Below is a small trained network, with its code and all its weights. Each question gives an input and a class and asks what happens when units are switched off, that is, made to give their printed mean instead of their output.

import numpy as np


def w(rows, s, z=0):
    codes = np.array(rows[::2]) - 128.0
    scale = np.full(codes.shape[1], s)
    scale[-1] = z or s
    return codes * scale


def f(y):
    return np.maximum(y, 0)


def log_softmax(a):
    a = a - a.max(-1, keepdims=True)
    return a - np.log(np.exp(a).sum(-1, keepdims=True))


def net(x, mask):
    res = np.array(x, float).reshape(1, 4) / 4 @ E
    y = f(res @ A[0][:, :-1].T + A[0][:, -1])
    res = res + np.where(mask, y, B[0][:, -1]) @ B[0][:, :-1]
    return log_softmax(res[-1] @ U[:, :-1].T + U[:, -1])


A, B = {}, {}
E = w([
[161,117,193,60,153,13,68,147,167,164],'x0',
[91,177,122,190,153,131,48,145,121,156],'x1',
[137,12,62,87,63,78,57,92,191,87],'x2',
[58,120,35,167,193,150,151,114,123,201],'x3',
],0.011)
A[0] = w([
[148,145,127,133,178,169,215,78,111,114,252],'neuron 0',
[103,108,97,59,160,16,27,173,181,186,185],'neuron 1',
[77,154,119,186,171,163,110,28,171,166,35],'neuron 2',
[126,60,56,123,17,199,126,91,157,70,110],'neuron 3',
[166,66,155,77,65,65,79,116,226,112,145],'neuron 4',
[151,242,197,162,88,151,130,201,107,67,216],'neuron 5',
[142,200,212,167,192,138,95,204,58,171,81],'neuron 6',
[183,17,126,143,192,127,184,2,82,169,224],'neuron 7',
],0.0083,0.0036)
B[0] = w([
[110,154,134,114,176,105,213,201,62,154,224],'neuron 0',
[115,84,107,176,77,147,101,40,101,55,233],'neuron 1',
[149,176,102,71,125,118,131,180,60,123,185],'neuron 2',
[135,108,67,192,125,162,117,72,140,71,217],'neuron 3',
[160,92,132,62,92,117,109,98,9,69,233],'neuron 4',
[138,66,133,157,88,82,59,144,146,51,240],'neuron 5',
[82,152,110,219,140,140,170,158,163,103,248],'neuron 6',
[100,172,90,107,193,157,111,125,89,107,193],'neuron 7',
],0.011,0.013)
U = w([
[126,180,100,2,211,137,155,144,82,183,142],'0',
[155,130,214,91,112,45,47,162,194,157,2],'1',
[68,148,64,218,186,187,121,104,123,132,59],'2',
[162,113,107,79,42,122,6,134,93,42,199],'3',
],0.0094,0.0058)

Each question gives the input, the list of numbers given to net, and the class t.
The units are the neurons (one row each of A and B). Each row of codes is followed by its name. A weight is (code - 128) times the scale printed after its matrix; where a second scale follows, it is the last column's (A, B and U).
mask holds one flag per neuron, in row order. A switched-off neuron (its flag False) gives its mean, the last column of its row in B, instead of its output. The means were averaged over made-up inputs and are rounded, as every weight is.
A unit's drop is (log p(t) with every unit on - log p(t) with that unit switched off) / (log p(t) with every unit on - log p(t) with every unit switched off).
The circuit of an input: a set's keep is (log p(t) with only the set's units on - log p(t) with every unit switched off) / (log p(t) with every unit on - log p(t) with every unit switched off). Starting from all 8 units, units are removed one at a time, each time the one whose removal leaves the highest keep (on an exact tie, the one counted first), for as long as the keep stays at least 0.8.
circuit, biggest first: the units of the circuit, biggest drop first
unit that matters most: the unit with the biggest drop
top k neurons: the k neurons with the biggest drops, biggest first
drop of u: that unit's drop, to one decimal
input [-5,3,6,2], class 2: top 2 neurons => (neuron 5; neuron 4)
input [5,1,-5,-3], class 1: circuit, biggest first => (neuron 4; neuron 3)
input [8,-1,-8,-3], class 1: circuit, biggest first => (neuron 4)
input [0,-4,-8,-4], class 2: top 3 neurons => (neuron 6; neuron 4; neuron 0)
input [8,3,-8,-1], class 2: top 2 neurons => (neuron 6; neuron 4)
input [4,8,-3,-2], class 2: top 3 neurons => (neuron 6; neuron 4; neuron 2)
input [2,-7,-6,1], class 0: top 2 neurons => (neuron 1; neuron 3)
input [0,-7,2,5], class 0: circuit, biggest first => (neuron 1; neuron 5)
input [-7,-8,-2,-3], class 2: top 3 neurons => (neuron 3; neuron 4; neuron 0)
input [-3,-8,-5,-3], class 0: top 2 neurons => (neuron 0; neuron 1)
input [-4,-4,1,1], class 2: top 2 neurons => (neuron 3; neuron 4)
input [3,6,-1,1], class 2: top 3 neurons => (neuron 4; neuron 6; neuron 5)
input [-1,-7,1,8], class 0: top 2 neurons => (neuron 6; neuron 1)
input [6,-8,-3,6], class 0: unit that matters most => neuron 6
input [-1,0,-6,-4], class 2: drop of neuron 7 => -0.1
input [5,5,-7,-3], class 2: drop of neuron 6 => 3.5
input [-1,-4,-1,0], class 0: drop of neuron 1 => 0.2
